Below are the code and all the weights of a small trained network. Each question names an input and a target symbol and asks about switching units off, where a switched-off unit gives its printed mean instead of its output.

import numpy as np


def w(rows, s, z=0):
    codes = np.array(rows[::2]) - 128.0
    scale = np.full(codes.shape[1], s)
    scale[-1] = z or s
    return codes * scale


def norm(h):
    return h / np.sqrt((h * h).mean(-1, keepdims=True) + 1e-5)


def f(y):
    return y / 2 * (1 + np.tanh(0.7978845608 * (y + 0.044715 * y**3)))


def softmax(a):
    e = np.exp(a - a.max(-1, keepdims=True))
    return e / e.sum(-1, keepdims=True)


def log_softmax(a):
    a = a - a.max(-1, keepdims=True)
    return a - np.log(np.exp(a).sum(-1, keepdims=True))


def net(x, mask):
    ids = ['ΔΛΠΣΦΨΩαβγεζηθξ'.index(c) for c in x.split()]
    T = len(ids)
    res = E[ids] + P[:T]
    q, k, v = (norm(res) @ M[0].T for M in (Q, K, V))
    z = softmax(np.where(np.tri(T) > 0, q @ k.T / 3**0.5, -1e9)) @ v
    res = res + np.where(mask[0], z, O[0][:, -1]) @ O[0][:, :-1]
    y = f(norm(res) @ A[0][:, :-1].T + A[0][:, -1])
    res = res + np.where(mask[1:17], y, B[0][:, -1]) @ B[0][:, :-1]
    return log_softmax(norm(res)[-1] @ U[:, :-1].T + U[:, -1])


Q, K, V, O, A, B = {}, {}, {}, {}, {}, {}
E = w([
[141,56,191],'Δ',
[119,84,177],'Λ',
[144,65,168],'Π',
[125,81,172],'Σ',
[114,105,62],'Φ',
[128,77,181],'Ψ',
[81,78,144],'Ω',
[115,99,189],'α',
[116,111,179],'β',
[84,254,245],'γ',
[117,115,179],'ε',
[119,89,203],'ζ',
[141,66,202],'η',
[120,101,60],'θ',
[131,67,208],'ξ',
],0.0083)
P = w([
[89,112,90],'0',
[118,90,171],'1',
[217,76,100],'2',
[120,89,168],'3',
[247,70,104],'4',
[120,89,171],'5',
],0.016)
Q[0] = w([
[166,220,47],'h0',
[44,114,70],'h0',
[196,137,9],'h0',
],0.015)
K[0] = w([
[206,102,244],'h0',
[135,10,83],'h0',
[254,153,153],'h0',
],0.0099)
V[0] = w([
[146,165,22],'h0',
[148,27,149],'h0',
[81,173,251],'h0',
],0.015)
O[0] = w([
[254,53,168,2],'h0',
[28,78,196,249],'h0',
[64,213,87,194],'h0',
],0.0095,0.0041)
A[0] = w([
[142,251,74,178],'n0',
[124,171,191,151],'n1',
[144,194,194,116],'n2',
[124,201,183,166],'n3',
[110,88,149,151],'n4',
[224,125,144,139],'n5',
[197,129,103,254],'n6',
[149,160,194,171],'n7',
[97,134,87,137],'n8',
[103,118,63,129],'n9',
[110,116,151,124],'n10',
[102,193,126,125],'n11',
[176,128,173,170],'n12',
[162,231,177,75],'n13',
[115,133,170,125],'n14',
[94,108,167,149],'n15',
],0.02,0.0083)
B[0] = w([
[35,106,3,254],'n0',
[102,143,92,174],'n1',
[197,72,158,152],'n2',
[113,72,112,189],'n3',
[168,150,96,207],'n4',
[44,115,82,140],'n5',
[43,80,55,159],'n6',
[138,121,88,166],'n7',
[164,105,114,160],'n8',
[195,106,140,152],'n9',
[145,188,126,164],'n10',
[154,160,124,187],'n11',
[101,134,63,152],'n12',
[73,243,122,165],'n13',
[136,157,121,164],'n14',
[166,140,126,220],'n15',
],0.012,0.011)
U = w([
[93,98,201,146],'Δ',
[182,140,211,107],'Λ',
[144,11,224,58],'Π',
[172,88,186,110],'Σ',
[141,28,98,25],'Φ',
[122,111,226,118],'Ψ',
[221,60,82,170],'Ω',
[133,252,171,118],'α',
[216,187,95,3],'β',
[103,172,28,172],'γ',
[212,189,90,56],'ε',
[87,174,165,70],'ζ',
[81,122,186,151],'η',
[129,24,117,152],'θ',
[87,134,178,137],'ξ',
],0.018,0.004)

Each question gives the input, a string of symbols that net reads in full, and the target symbol t.
The units are the heads (3 rows each of Q, K, V and O) and the neurons (one row each of A and B). Each row of codes is followed by its name. A weight is (code - 128) times the scale printed after its matrix; where a second scale follows, it is the last column's (O, A, B and U).
mask holds one flag per unit, heads first, then neurons. A switched-off unit (its flag False) gives its mean, the last column of its rows in O or B, instead of its output. The means were averaged over made-up inputs and are rounded, as every weight is.
A unit's drop is (log p(t) with every unit on - log p(t) with that unit switched off) / (log p(t) with every unit on - log p(t) with every unit switched off).
The circuit of an input: a set's keep is (log p(t) with only the set's units on - log p(t) with every unit switched off) / (log p(t) with every unit on - log p(t) with every unit switched off). Starting from the 12 units with the biggest drops (on a tie, the unit counted first), units are removed one at a time, each time the one whose removal leaves the highest keep (on an exact tie, the one counted first), for as long as the keep stays at least 0.8.
circuit, biggest first: the units of the circuit, biggest drop first
unit that matters most: the unit with the biggest drop
k most important neurons: the k neurons with the biggest drops, biggest first
drop of u: that unit's drop, to one decimal
input θ γ α α Ω Λ, target θ: circuit, biggest first -> h0; n5
input ε Δ γ γ, target ε: 2 most important neurons -> n0; n2
input Π β γ Π, target Π: circuit, biggest first -> h0; n0
input Ψ γ Ω, target Ω: circuit, biggest first -> n9; n0
input Ω θ γ β γ θ, target Ω: circuit, biggest first -> h0; n0; n4
input α α Ψ γ ε Ω, target α: circuit, biggest first -> n0; n6; n15
input α γ α α Σ β, target α: circuit, biggest first -> n0; n6
input θ β α Σ Δ, target θ: circuit, biggest first -> h0
input Λ β α, target α: 4 most important neurons -> n3; n0; n6; n2
input Ω ε Ψ Ψ Ω β, target Ω: 2 most important neurons -> n0; n13
input Π ε β γ, target Π: 2 most important neurons -> n0; n13
input Π η γ β, target Π: 3 most important neurons -> n0; n13; n11
input Ω α Φ Ψ, target Ω: 2 most important neurons -> n0; n4
input Ω γ α γ Σ Λ, target Ω: unit that matters most -> h0
input Λ γ γ Ω γ Λ, target Λ: 2 most important neurons -> n0; n6
input Π γ Ψ Ψ ε θ, target Π: 2 most important neurons -> n0; n13
input α β ξ Φ, target α: 2 most important neurons -> n3; n0
input α Σ β θ, target α: 2 most important neurons -> n3; n0
input α Ω Ψ Σ, target α: 2 most important neurons -> n0; n6
input β Λ γ γ γ α, target β: 3 most important neurons -> n0; n6; n13
input θ θ Π, target θ: drop of n2 -> 0.0
input α η γ η γ Λ, target α: drop of n10 -> 0.3
input ε Π γ Φ Λ ξ, target ε: drop of n3 -> 0.2
